How the nodes are linked:
ka: w400->w257, w422->w4, w551->w34, w728->w364, w476->w531, w420->w23, w922->w771, w270->w954, w984->w208, w162->w422, w313->w848, w898->w842, w334->w300, w407->w96, w989->w184, w395->w221, w639->w238, w463->w728, w973->w841, w208->w639, w221->w914, w750->w551, w364->w440, w116->w787, w595->w391, w968->w572, w863->w669, w268->w313, w891->w61, w787->w488, w4->w239, w440->w463, w257->w474, w468->w334, w61->w863, w453->w968, w626->w779, w841->w432, w41->w49, w34->w965, w293->w752, w305->w819, w531->w858, w474->w629, w848->w183, w819->w932, w184->w823, w823->w285, w96->w773, w572->w264, w183->w268, w879->w293, w219->w420, w264->w453, w752->w99, w495->w468, w716->w476, w629->w400, w669->w891, w80->w444, w698->w407, w498->w626, w580->w595, w49->w898, w145->w395, w312->w173, w850->w321, w285->w989, w189->w116, w779->w907, w907->w498, w99->w879, w300->w495, w173->w850, w238->w984, w391->w342, w321->w312, w771->w270, w773->w698, w23->w609, w965->w750, w432->w990, w932->w63, w488->w189, w954->w922, w842->w41, w63->w305, w990->w973, w609->w219, w914->w145, w342->w580, w646->w314, w444->w646, w314->w80, w239->w162, w858->w716
gu: w400->w984, w422->w850, w728->w474, w476->w626, w922->w848, w270->w268, w984->w334, w162->w173, w898->w771, w407->w863, w989->w391, w395->w34, w639->w495, w463->w257, w973->w239, w208->w300, w221->w965, w364->w629, w116->w63, w595->w420, w968->w841, w863->w858, w891->w476, w787->w305, w4->w321, w440->w400, w257->w208, w61->w531, w453->w973, w841->w162, w41->w954, w293->w49, w305->w395, w531->w779, w474->w639, w819->w221, w184->w342, w823->w580, w96->w669, w572->w432, w879->w41, w264->w990, w752->w898, w716->w498, w629->w238, w669->w716, w80->w823, w698->w61, w580->w219, w49->w922, w145->w551, w285->w595, w189->w932, w99->w842, w238->w468, w391->w23, w771->w183, w773->w891, w432->w422, w932->w914, w488->w819, w954->w313, w842->w270, w63->w145, w990->w4, w914->w750, w342->w609, w646->w989, w444->w285, w314->w184, w239->w312, w858->w907
fe: w400->w440, w422->w432, w551->w145, w476->w891, w420->w595, w922->w49, w270->w842, w984->w400, w162->w841, w313->w954, w898->w752, w334->w984, w989->w646, w395->w305, w639->w474, w973->w453, w208->w257, w221->w819, w750->w914, w595->w285, w863->w407, w268->w270, w891->w773, w4->w990, w257->w463, w468->w238, w61->w698, w626->w476, w841->w968, w41->w879, w34->w395, w305->w787, w531->w61, w474->w728, w848->w922, w819->w488, w184->w314, w823->w80, w183->w771, w219->w580, w495->w639, w716->w669, w629->w364, w669->w96, w498->w716, w580->w823, w49->w293, w145->w63, w312->w239, w850->w422, w285->w444, w779->w531, w907->w858, w300->w208, w173->w162, w238->w629, w391->w989, w321->w4, w771->w898, w23->w391, w965->w221, w432->w572, w932->w189, w954->w41, w842->w99, w63->w116, w990->w264, w609->w342, w914->w932, w342->w184, w239->w973, w858->w863
ku: w400->w819, w551->w183, w728->w116, w476->w239, w420->w626, w922->w580, w270->w391, w984->w221, w313->w609, w898->w285, w334->w965, w407->w572, w989->w61, w395->w270, w639->w145, w463->w189, w208->w914, w221->w954, w750->w848, w364->w787, w116->w752, w595->w476, w863->w432, w268->w23, w891->w973, w787->w99, w440->w488, w257->w932, w468->w34, w61->w841, w626->w312, w41->w184, w34->w268, w293->w80, w305->w842, w531->w162, w474->w63, w848->w219, w819->w41, w184->w863, w823->w669, w96->w264, w183->w420, w879->w314, w219->w498, w752->w444, w495->w551, w716->w4, w629->w305, w669->w990, w80->w96, w698->w968, w498->w321, w580->w716, w49->w823, w145->w771, w285->w891, w189->w293, w779->w173, w907->w850, w99->w646, w300->w750, w238->w395, w391->w531, w771->w595, w773->w453, w23->w779, w965->w313, w932->w49, w488->w879, w954->w342, w842->w989, w63->w898, w609->w907, w914->w922, w342->w858, w646->w698, w444->w773, w314->w407, w858->w422
ru: w400->w629, w422->w162, w551->w750, w728->w463, w476->w716, w420->w219, w922->w954, w270->w771, w984->w238, w162->w239, w313->w268, w898->w49, w334->w468, w407->w698, w989->w285, w395->w145, w639->w208, w463->w440, w973->w990, w208->w984, w221->w395, w750->w965, w364->w728, w116->w189, w595->w580, w968->w453, w863->w61, w268->w183, w891->w669, w787->w116, w4->w422, w440->w364, w257->w400, w468->w495, w61->w891, w453->w264, w626->w498, w841->w973, w41->w842, w34->w551, w293->w879, w305->w63, w531->w476, w474->w257, w848->w313, w819->w305, w184->w989, w823->w184, w96->w407, w572->w968, w183->w848, w879->w99, w219->w609, w264->w572, w752->w293, w495->w300, w716->w858, w629->w474, w669->w863, w80->w314, w698->w773, w498->w907, w580->w342, w49->w41, w145->w914, w312->w321, w850->w173, w285->w823, w189->w488, w779->w626, w907->w779, w99->w752, w300->w334, w173->w312, w238->w639, w391->w595, w321->w850, w771->w922, w773->w96, w23->w420, w965->w34, w432->w841, w932->w819, w488->w787, w954->w270, w842->w898, w63->w932, w990->w432, w609->w23, w914->w221, w342->w391, w646->w444, w444->w80, w314->w646, w239->w4, w858->w531
fu: w422->w858, w551->w495, w476->w595, w420->w183, w922->w914, w270->w395, w162->w531, w313->w965, w898->w63, w407->w314, w989->w842, w395->w238, w973->w891, w221->w984, w750->w300, w116->w728, w595->w771, w968->w698, w863->w184, w268->w34, w891->w285, w787->w364, w4->w716, w61->w989, w453->w773, w626->w420, w841->w61, w41->w819, w34->w468, w293->w189, w305->w629, w531->w391, w848->w750, w819->w400, w184->w41, w823->w49, w96->w80, w572->w407, w183->w551, w879->w488, w219->w848, w264->w96, w752->w116, w716->w580, w669->w823, w80->w293, w698->w646, w498->w219, w580->w922, w49->w932, w145->w639, w312->w626, w850->w907, w285->w898, w189->w463, w779->w23, w907->w609, w99->w787, w173->w779, w391->w270, w321->w498, w771->w145, w773->w444, w23->w268, w965->w334, w432->w863, w932->w257, w488->w440, w954->w221, w842->w305, w63->w474, w990->w669, w609->w313, w914->w208, w342->w954, w646->w99, w444->w752, w314->w879, w239->w476, w858->w342

The rows follow the links: the fewer symbols apart two nodes are, the more alike their rows tend to be.

Each row is also shifted at random along 6 hidden directions that mean nothing.

Some nodes, each with a row of numbers:
w221
[ 103,   31,  -39,   16,   -2,  -11,  -31,   13,   -6,   63,  -34,  -38,  -53,   60,   27,  -14,   30,   -4,   85,  -43,   27,  -22,  -64,  -76,  -58,  -12,  -59,   25,  -11,   -3,  -28,  -62,  -22,  -14,    6,  -13,  -17,   25,   11,   12,   -1,   26,    5,   -5,  -11,  -14,  -41,  -17,  -16,    4,  -41,   -2,   70]
w453
[ -56,    5,   48,   12,  -11,   10,   60,  -50,    2,  -22,  -51,    2,   12,  -66,   13,  -45,  -13,    5,  -44,   41,  -28,   27,   37,    3,   38,   -9,    4,   18,   -6,   31,  -28,   43,   24,   -7,    3,    9,   14,   -9,  -35,  -32,  -25,   21,  -25,  -43,    0,   21,   28,   50,    8,   29,   10,  -29,    7]
w863
[-151,   17,   22,    9,   68,    5,    3,   36,  -44,   14,   60,   39,  -12,   24,  -14,   -5,   15,  -56,  -52,   -5,   26,   48,   21,   -3,  -11,   -8,   -5,    1,   46,  -19,  -38,   35,    1,    1,  -39,   12,   -9,   18,  -27,   37,   -6,  -10,  -10,    8,   45,   63,   30,   12,    8,   19,   -6,    8,  -35]
w488
[  37,   44,  -11,   28,   32,    7,  -36,    6,  -83,   57,   16,   17,  -58,   31,   45,   20,   33,  -48,   -1,  -30,   -3,    6,   12,  -44,  -47,   41,  -42,   63,    7,  -28,  -30,   33,  -13,   55,  -60,   19,  -63,   45,  -20,  -11,  -20,   39,  -28,  -44,   30,   52,  -21,  -13,   21,   57,  -26,   10,    1]
w41
[ 121,   55,   -1,   15,    4,   -3,   24,   -6,    5,   69,    5,   -3,  -18,   41,   51,  -65,  -30,  -22,    0,  -33,    1,   47,  -65,   -3,  -14,  -79,   -7,   -1,   45,    8,    2,  -23,   47,  -40,  -18,    2,   31,   65,    0,  -37,  -43,   -7,   43,   14,   10,   44,   30,   -5,  -14,   15,  -39,   11,    2]
w293
[  90,   58,    1,    5,   14,   -6,  -22,   45,   27,   -7,   75,   23,   26,   25,  -19,   33,   23,  -64,  -37,   12,    6,   59,  -15,   54,    3,  -45,  -20,    0,   19,   -1,   32,   10,   48,   14,  -10,   26,    0,   40,   29,  -53,  -57,   17,   45,   12,   -5,   22,   65,  -37,  -13,  -18,  -39,   -2,  -31]
w728
[  34,   10,  -25,   -7,    8,   -2,   10,  -22,   30,   29,  -42,   22,   31,   13,   52,  -31,  -15,   -5,  -52,   -6,   -8,   20,   17,   36,   10,  -12,   -1,   42,    9,   36,   21,   36,   53,   43,  -39,   -6,   -7,   35,   -5,  -67,  -24,   25,   -3,  -35,  -24,   22,   80,  -29,   -1,   50,   -4,   17,  -24]
w444
[ -18,   -2,   17,   -4,   14,    5,   30,    2,   11,  -20,   57,   -3,   63,  -25,    6,    8,  -30,  -10,  -54,   21,  -31,    4,   16,   92,   54,  -22,   49,   -7,   13,   13,   32,    9,   55,    2,    7,  -11,   32,   21,  -21,  -64,  -33,    8,    5,  -13,   14,   27,   88,   -2,   14,   32,   19,   12,  -53]
w342
[ -39,   -4,   12,    9,   -9,   16,   29,   -6,  -65,   60,  -36,    3,  -43,   14,   49,  -75,  -69,    2,   27,   -9,   -9,  -11,  -38,  -63,    1,    6,    6,   -6,   28,    6,  -25,   -1,  -29,  -39,  -34,   11,   -3,   14,   -4,   35,  -14,  -13,  -14,    3,    2,   27,  -50,   11,    0,   45,   11,   -9,   42]
w183
[  86,  -41,  -29,  -11,   13,   -8,  -59,   79,  -17,  -14,   23,  -44,   13,  -14,  -21,  101,   31,   33,   94,  -14,    0,  -80,  -22,    9,    2,   21,    5,  -15,  -20,  -61,   29,  -81,  -59,  -29,   66,   -2,    1,  -28,   36,   20,   25,    6,  -36,   33,   -6,  -64,  -15,  -30,   14,  -31,   40,    0,    1]
w145
[  29,  -54,  -50,  -11,  -22,   12,  -18,   -6,  -36,   -1,   -8,    6,    5,  -38,   31,   43,  -52,   35,  -15,   -3,  -28,  -72,   26,    3,   16,  107,   37,    1,    2,  -30,   43,   42,  -49,   31,  -17,    0,  -31,   -2,   22,    1,   38,   10,  -14,   11,   -5,  -16,  -49,  -42,   15,   32,   30,   21,    0]
w468
[  42,    3,  -20,   -4,  -17,  -17,  -30,   -2,   82,   21,  -63,   -6,   10,   41,   -9,  -28,   35,   42,   10,  -59,   44,   -2,   -3,  -25,  -68,  -42,  -29,    9,   -7,   16,   -2,  -23,    5,    2,    1,  -10,  -10,  -24,   17,    5,   46,  -22,   11,    6,  -48,  -45,   41,   23,  -34,  -12,  -12,   26,   18]
w476
[-119,  -39,   -1,   12,   79,   -6,  -48,  121,  -35,  -16,   79,  -35,   44,  -46,  -29,  104,   38,   13,   38,   12,   20,  -59,   -2,   59,   14,    2,   14,    3,  -18,  -64,    4,  -68,  -43,  -11,   53,  -12,   27,  -22,    8,   27,   18,   39,  -48,    3,   19,  -40,   58,   -3,   39,    3,   89,  -11,  -75]
w61
[ -44,  -27,   50,   17,    3,  -21,   28,  -10,   -6,  -21,   61,  -31,   14,  -25,  -12,   42,   11,   31,   27,   -7,  -25,  -39,  -10,   58,   20,  -21,   80,  -56,  -18,  -11,  -29,  -54,    4,  -18,   39,  -10,   70,   10,  -45,  -22,    3,  -21,   -7,   24,   25,   11,    5,   49,   25,  -16,   13,   10,  -48]
w842
[  -1,   26,   15,   21,    0,   -4,  -19,  -22,   22,    7,    4,   -4,   13,   16,   10,   10,   44,    2,  -17,  -57,   -7,   15,   31,   -3,  -35,  -12,    7,   -1,   -6,   -9,  -15,  -11,   24,   17,   -7,   -9,  -14,   21,  -48,   -1,   11,  -30,  -10,  -34,  -29,    2,   45,   45,   11,   11,  -25,   41,  -26]
w34
[  24,  -15,   -8,    1,  -34,   -7,   -8,  -33,    3,   25,  -69,  -18,   -9,   23,   11,  -13,    4,   44,   13,  -36,   -6,  -40,    3,  -49,  -32,   32,  -15,    0,   -8,   -7,  -12,   -9,  -18,  -15,   -8,  -18,   -5,  -21,    0,   35,   42,  -37,  -10,   11,  -36,  -39,  -30,   25,    0,    9,    1,   30,   39]
w364
[  12,   22,  -23,    6,   12,  -26,  -13,  -28,   35,   22,  -25,  -11,  -14,   41,   25,   11,   20,    4,  -10,  -41,   14,   14,    7,   16,  -13,  -27,   -9,   33,  -16,   33,  -16,   -5,   49,   54,  -14,   -4,  -19,   15,  -40,  -55,    3,   19,   13,  -32,    0,   11,   57,   27,    5,   34,  -23,   33,  -14]
w162
[ -96,  -60,   42,    7,   30,   -1,    7,   26,  -28,  -26,   44,  -10,  -20,  -31,   -3,   34,    7,   39,   23,    7,   15,  -42,   -6,   42,   10,    8,   33,  -33,    1,  -10,  -32,  -21,  -38,  -17,   30,   -5,   35,   -9,  -29,   23,   30,   -1,  -27,    1,   46,  -27,    2,   52,   25,   -7,   42,   -8,  -45]
w312
[  58,  -34,   32,   12,   28,   -4,   -7,   56,  -61,   23,  -19,   -9,   -3,  -58,   24,   -2,  -14,   27,   16,   30,   12,  -58,  -28,    1,    9,   10,  -14,   17,   28,  -38,    7,  -25,  -50,  -57,    1,   -8,    6,   -7,   16,   55,    1,   16,  -54,  -11,    8,  -12,    2,   19,   16,   13,   62,  -47,    7]
w334
[  -2,   -9,  -45,  -15,   45,   -7,  -37,   62,    1,   86,  -20,   -5,  -13,   64,   63,  -42,    2,    4,    2,  -45,   62,  -15,  -51,    3,  -46,  -34,  -43,   38,   32,   17,    3,  -18,   -2,  -12,  -33,   -3,   -6,    2,   47,   16,   32,    5,   21,   19,    0,  -15,   59,  -40,   -2,   38,   27,   13,   -5]
w400
[   0,   -7,  -27,  -29,   18,  -22,    7,   10,   15,   63,   21,  -24,   -8,   80,   69,  -52,  -37,    8,   -4,  -41,   12,    2,  -48,   54,  -11,  -54,    8,   19,   14,   49,   18,  -29,   45,   17,   -1,    9,   32,   34,   -2,  -52,    4,   23,   50,   15,   38,    6,   38,  -31,    5,   34,   -3,   35,  -16]
w305
[ 106,    6,   -8,    5,   -5,  -14,  -36,   -9,   19,   22,   34,    8,   -3,   42,   14,   48,   20,    6,  -29,  -65,   -4,   -4,    9,   28,  -21,    8,   32,   -9,    2,  -13,   12,    9,   12,   37,  -31,   -7,  -32,   21,  -37,  -34,   11,  -27,   16,   -6,   -3,   11,   40,   28,   10,    7,  -41,   47,  -38]
w639
[ 112,   -8,  -41,  -22,  -28,  -11,  -24,  -23,   70,    4,  -53,   -3,   28,   11,   13,  -14,   -6,   21,  -40,  -20,   10,    8,    9,   -5,    0,  -12,  -13,   22,    6,   28,   35,   30,   29,   26,    2,  -13,  -17,  -14,   32,  -19,   17,  -11,   20,   16,  -46,  -43,   38,  -10,  -17,  -20,    6,   20,   16]
w609
[  46,  -19,   15,    5,  -19,    2,   11,   24,  -57,   77,   -7,  -24,  -19,    5,   47,  -37,  -66,   29,   44,   -6,    0,  -43,  -69,  -40,   -4,  -15,   -2,  -15,   55,   -5,    3,  -20,  -41,  -76,   -8,   -3,   22,   11,   15,   28,    1,  -15,    2,   28,   14,    9,  -41,   -8,    2,    3,   22,   -1,   34]
w531
[ -53,  -19,   46,    6,   -8,  -12,    5,  -17,   52,  -36,   -8,  -20,    4,  -15,  -38,   11,   51,   36,   19,  -27,    5,   13,   12,    0,  -13,  -34,   28,  -41,   -7,    1,  -35,  -47,    4,  -31,   36,   -8,   19,  -21,  -47,   42,   46,  -53,  -12,   20,  -18,  -29,   10,   71,   11,  -39,    4,   11,   -8]
w989
[ 134,   27,   37,   48,   -5,   -1,  -14,  -13,  -27,    6,  -16,  -36,  -25,   -8,   -2,   42,   74,   10,   46,  -34,  -21,   -9,   -1,  -42,  -26,  -11,    5,  -16,  -26,  -27,  -49,  -44,  -33,    1,   10,   -1,   -4,   11,  -52,   11,  -24,   -1,  -23,  -49,   -8,   13,  -22,   65,   32,  -13,  -24,   12,    4]
w238
[ 107,  -26,  -29,  -23,  -35,  -14,   22,  -46,   38,   45,  -36,   32,   -3,   52,   46,  -67,  -65,   58,  -71,  -47,   -1,   -4,   -4,   19,   -9,  -10,   36,   -5,   49,   48,   31,   60,   28,   13,  -49,    1,   -9,   -3,    9,  -18,   28,  -42,   51,   16,   -7,    6,   23,    3,  -28,   14,  -14,   62,   -8]
w823
[  51,   16,    0,   11,  -26,   39,   30,    4,  -49,   -6,   23,    1,    2,  -34,   25,  -10,  -64,  -28,   16,   62,  -34,    3,  -24,    1,   51,    8,    9,    0,   12,   -1,   35,   13,  -15,  -34,  -15,   15,    1,   28,   23,  -24,  -62,   31,    9,    3,   17,   45,  -46,  -68,    6,    5,    3,  -41,   27]
w422
[  16,  -22,   46,    5,   28,   -7,   19,   42,  -59,   19,   60,   38,  -62,   -3,    8,   -8,  -35,    7,  -36,   40,   22,   -7,  -34,    3,    1,   -8,   16,  -18,   61,   -7,  -18,   32,  -32,  -52,  -39,   12,   13,    7,    8,   35,   -3,  -16,   -5,   27,   48,    8,  -12,   11,    8,  -15,    5,  -40,   -3]
w23
[  72,   -1,    8,   21,   27,   -8,  -72,   68,  -10,    3,   48,   27,  -34,   17,  -50,  102,   82,    9,    9,  -48,   39,  -24,    2,  -23,  -73,   23,   -2,  -16,   21,  -56,   -2,  -10,  -56,   -7,   -3,   -3,  -32,  -35,    7,   93,   28,  -57,  -12,   33,  -17,  -29,   -3,   43,   14,  -64,  -15,   17,  -34]
w716
[ -40,   30,   19,  -18,   39,    9,    0,   64,   35,   -8,  -11,   44,    7,  -18,  -31,  -44,   23,  -52,  -47,   37,   55,   67,    6,  -27,  -12,  -46,  -65,   11,   50,    1,    9,   31,   25,  -30,  -28,    9,  -21,  -39,   54,   47,  -27,  -18,    0,   12,  -42,    4,   56,  -16,  -21,  -33,  -10,  -42,    7]
w891
[ -24,   12,   41,   19,  -41,    8,   28,  -56,   30,  -75,  -36,   15,   28,  -73,  -70,    0,   10,  -19,  -48,   44,  -34,   50,   79,  -27,   20,   29,    6,  -20,  -28,   13,  -11,   58,    4,    8,  -12,   10,  -28,  -34,  -14,   13,  -17,  -34,  -27,  -30,  -49,   15,   -9,   37,   -7,  -39,  -23,   -9,    5]
w898
[  29,    8,  -16,  -11,  -14,    6,  -22,  -24,   65,  -68,    4,  -25,   61,  -28,  -67,   67,   48,   -6,    4,    8,  -23,   18,   47,   25,   21,   20,   28,  -17,  -43,   -7,   19,  -12,   20,   43,   24,   -4,  -11,  -18,  -11,  -32,   -5,  -24,    3,    1,  -43,  -13,   12,    2,   -7,  -49,  -27,   11,  -16]

Start, symbols taken left to right, then the node you end at.
Answer with the node's name.
[ -12,  -20,   28,   18,   59,   -2,  -35,   73,  -57,  -16,    9,   27,  -26,  -67,  -32,   54,   62,   -1,    3,   22,   42,  -13,   33,  -15,   -5,   48,  -51,   30,   -5,  -44,  -32,    8,  -30,    9,    3,    4,  -36,  -36,    2,   57,    0,   24,  -88,  -42,    5,  -24,   10,   32,   24,  -13,   26,  -38,   -5]
ka fe gu ka: w422
[  49,   -2,  -40,  -13,  -15,  -20,  -17,  -31,   45,  -10,  -60,  -48,   22,    3,   17,   -4,   10,   32,   47,   -3,   -7,   -6,    0,    8,  -10,   -6,  -20,   33,  -54,   37,   14,  -32,   25,   38,   38,  -22,   -3,    4,    0,  -51,    1,   33,   -6,  -18,  -16,  -33,   18,  -14,  -10,   23,    2,   12,   27]
ru fe ku ku ku ka: w444
[  28,   -5,   -6,   16,   15,   15,  -47,   70,   -4,   -9,   -7,    1,   37,  -49,  -21,   57,   30,    0,  -11,   -3,   10,  -19,   34,   -3,   -9,   32,  -13,   12,   15,  -52,   32,   15,  -27,   -3,  -16,    4,  -37,  -30,   16,   38,   -3,  -13,  -47,   -8,  -36,  -21,   43,  -11,   16,  -18,   32,   -1,  -16]
fe ka ru ka fe: w646
[ -80,  -41,  -37,   -6,  -17,   -5,   -7,  -44,   30,   25,  -55,  -73,   16,   26,   18,  -10,  -19,   64,   72,  -55,   -7,  -64,  -17,   13,  -10,    5,   32,  -18,  -36,   25,  -10,  -59,  -12,   14,   34,  -17,   40,   -1,  -48,  -23,   52,   -9,    7,   11,   -2,  -32,   -9,   22,   11,   37,   26,   52,   11]
ku fe gu fu: w395
[ -54,   12,    8,    6,   17,    7,    4,   19,  -31,   17,  -25,   10,   67,  -59,   39,  -23,  -47,  -16,  -61,    2,  -21,    4,   40,   31,   46,   -7,  -15,   39,   44,  -16,   15,   39,   39,    0,  -40,    6,   -1,   16,  -17,  -32,  -28,    2,  -54,  -34,  -40,   37,  100,    2,   36,   78,   46,    3,  -26]
fe fu ru fu gu fu: w257
[  46,    2,   64,   37,   28,  -15,   32,   29,  -39,   25,   34,   -1,  -44,  -21,   23,  -31,    3,  -14,    0,   22,   30,    7,  -51,  -14,   13,  -55,  -10,    0,   29,    4,  -44,   -7,    3,  -50,    2,   13,   25,   38,   -5,   -5,  -37,   23,  -16,   -5,   38,   24,    2,   23,   13,   -6,    9,  -41,   -2]
gu fu fu ku: w858
[  43,  -13,   -6,   -6,  -10,    3,  -28,   15,   31,  -12,  -24,  -20,   57,  -26,  -24,   42,    9,   11,   16,  -18,    3,  -22,   14,   -1,    4,   16,    8,    6,   -6,  -39,   34,  -26,  -13,    2,   25,   -3,  -14,  -21,   15,    9,    4,  -11,  -14,   -8,  -52,  -36,   39,   -6,    2,   -9,   31,   11,   -5]
ku fu ka gu: w268
[  76,   -4,   70,   10,  -28,   -3,   49,  -22,   27,  -29,  -48,    8,   28,  -57,   16,  -53,  -23,   23,  -38,   45,  -27,   21,   13,   14,   47,  -46,    2,   -9,    9,   30,  -12,   32,   36,  -40,   17,    8,   32,  -15,  -15,  -10,  -38,  -11,  -17,  -18,  -15,   -1,   40,   45,  -14,  -20,    8,  -30,    4]
fe fu ru ru fu: w314
[ -28,   30,   40,   23,   35,   -6,   -3,   54,   11,   20,  -22,  -42,  -29,   18,  -30,   -3,   78,   -9,  114,  -25,   62,    4,  -58,  -48,  -40,  -90,  -65,   14,  -29,  -12,  -72, -114,  -11,  -60,   62,  -10,   38,   -7,    4,   46,  -16,   16,  -31,    6,    4,  -22,   -1,   38,   -6,  -37,   -2,  -31,   34]
gu ka fu ka ka ka ku: w907
[ 121,   -4,   20,    3,  -27,   -7,   16,    5,   42,  -24,   22,  -13,   49,  -16,   16,   15,  -15,   -4,  -29,    4,  -44,   21,  -10,   68,   44,  -23,   57,   -8,   -4,   12,   45,    0,   39,   13,   10,   16,    6,   37,   -8,  -78,  -42,   -1,   27,   -1,  -14,   26,   41,   -8,    7,   -7,  -11,   20,  -24]
ku ru fu gu ku: w823
[ -19,    6,  -12,   -2,  -12,    2,   25,   -9,   -8,   55,   -3,   -5,  -14,   55,   40,  -50,  -68,   -6,    4,  -30,    6,  -15,  -58,  -17,   -9,  -21,   32,  -23,   36,   10,   12,    0,    3,  -43,  -29,    1,   17,   21,   17,   10,   -4,  -27,   35,   36,    3,   22,  -29,  -21,  -12,   11,  -24,   33,    8]
ru fu fe fu: w629
[ -46,   15,    8,   18,   18,   -1,  -11,  -18,   25,  -18,   35,   -7,   21,    7,  -13,   40,   36,  -21,    4,  -31,   -3,   12,   43,   39,  -13,  -13,   34,    6,  -29,   -6,  -17,  -25,   26,   43,   14,   -7,    4,   29,  -59,  -45,   11,  -12,   10,  -22,    2,   16,   38,   37,    6,   15,  -14,   31,  -58]
ru ka ru ru ka ka: w99
[  60,   18,  -20,   -9,  -12,   -3,   18,   -4,    5,   -1,   -2,  -29,   32,   10,   24,  -13,  -12,  -30,   47,   17,  -17,   -2,  -38,   32,   30,  -21,    3,   29,  -22,   18,   16,  -43,   30,    8,   22,    7,   23,   48,    5,  -96,  -46,   63,   26,    2,   32,    5,    3,  -58,   -2,   34,  -10,   -6,   -2]
ka gu fu ru gu: w208
[ -49,   17,  -55,  -58,  -32,   -4,   24,  -70,  127,  -71,  -33,  -31,   32,   45,  -67,  -24,   18,  -11,    4,    3,    0,   52,   17,   45,   -4,  -37,   -4,  -15,  -66,   70,   17,  -20,   61,   43,   53,   -9,    9,  -10,   22,  -61,   13,   -2,   61,   37,  -32,  -24,   -3,  -27,  -52,  -35,  -38,   13,   24]
fe ka ku fu gu ku: w63
[-165,  -35,  -63,  -45,    5,   23,    6,  -10,   -6,  -47,  113,   37,   33,   46,  -30,   49,  -81,  -42,  -43,   22,  -36,   -6,   34,   88,   37,   66,   76,  -31,   -6,   -1,   63,   43,   14,   64,  -11,    3,  -17,   16,   25,  -39,   22,   10,   55,   46,   58,   21,  -37,  -99,    4,   10,    8,   16,  -51]
fe ku ka ru ka ru ku: w80
[   2,  -30,   30,   -5,   11,  -23,   28,   51,  -18,   51,   33,   29,  -15,   21,   28,  -51,  -56,   13,  -53,    5,    8,   -8,  -39,   11,    4,  -43,   27,  -32,   91,   -4,   29,   23,   -3,  -88,  -35,    3,   38,    4,   32,   44,    4,  -45,   30,   63,   13,    1,   18,   -8,   -2,  -22,    3,  -13,  -22]
fe fu ru ru ka fe: w989
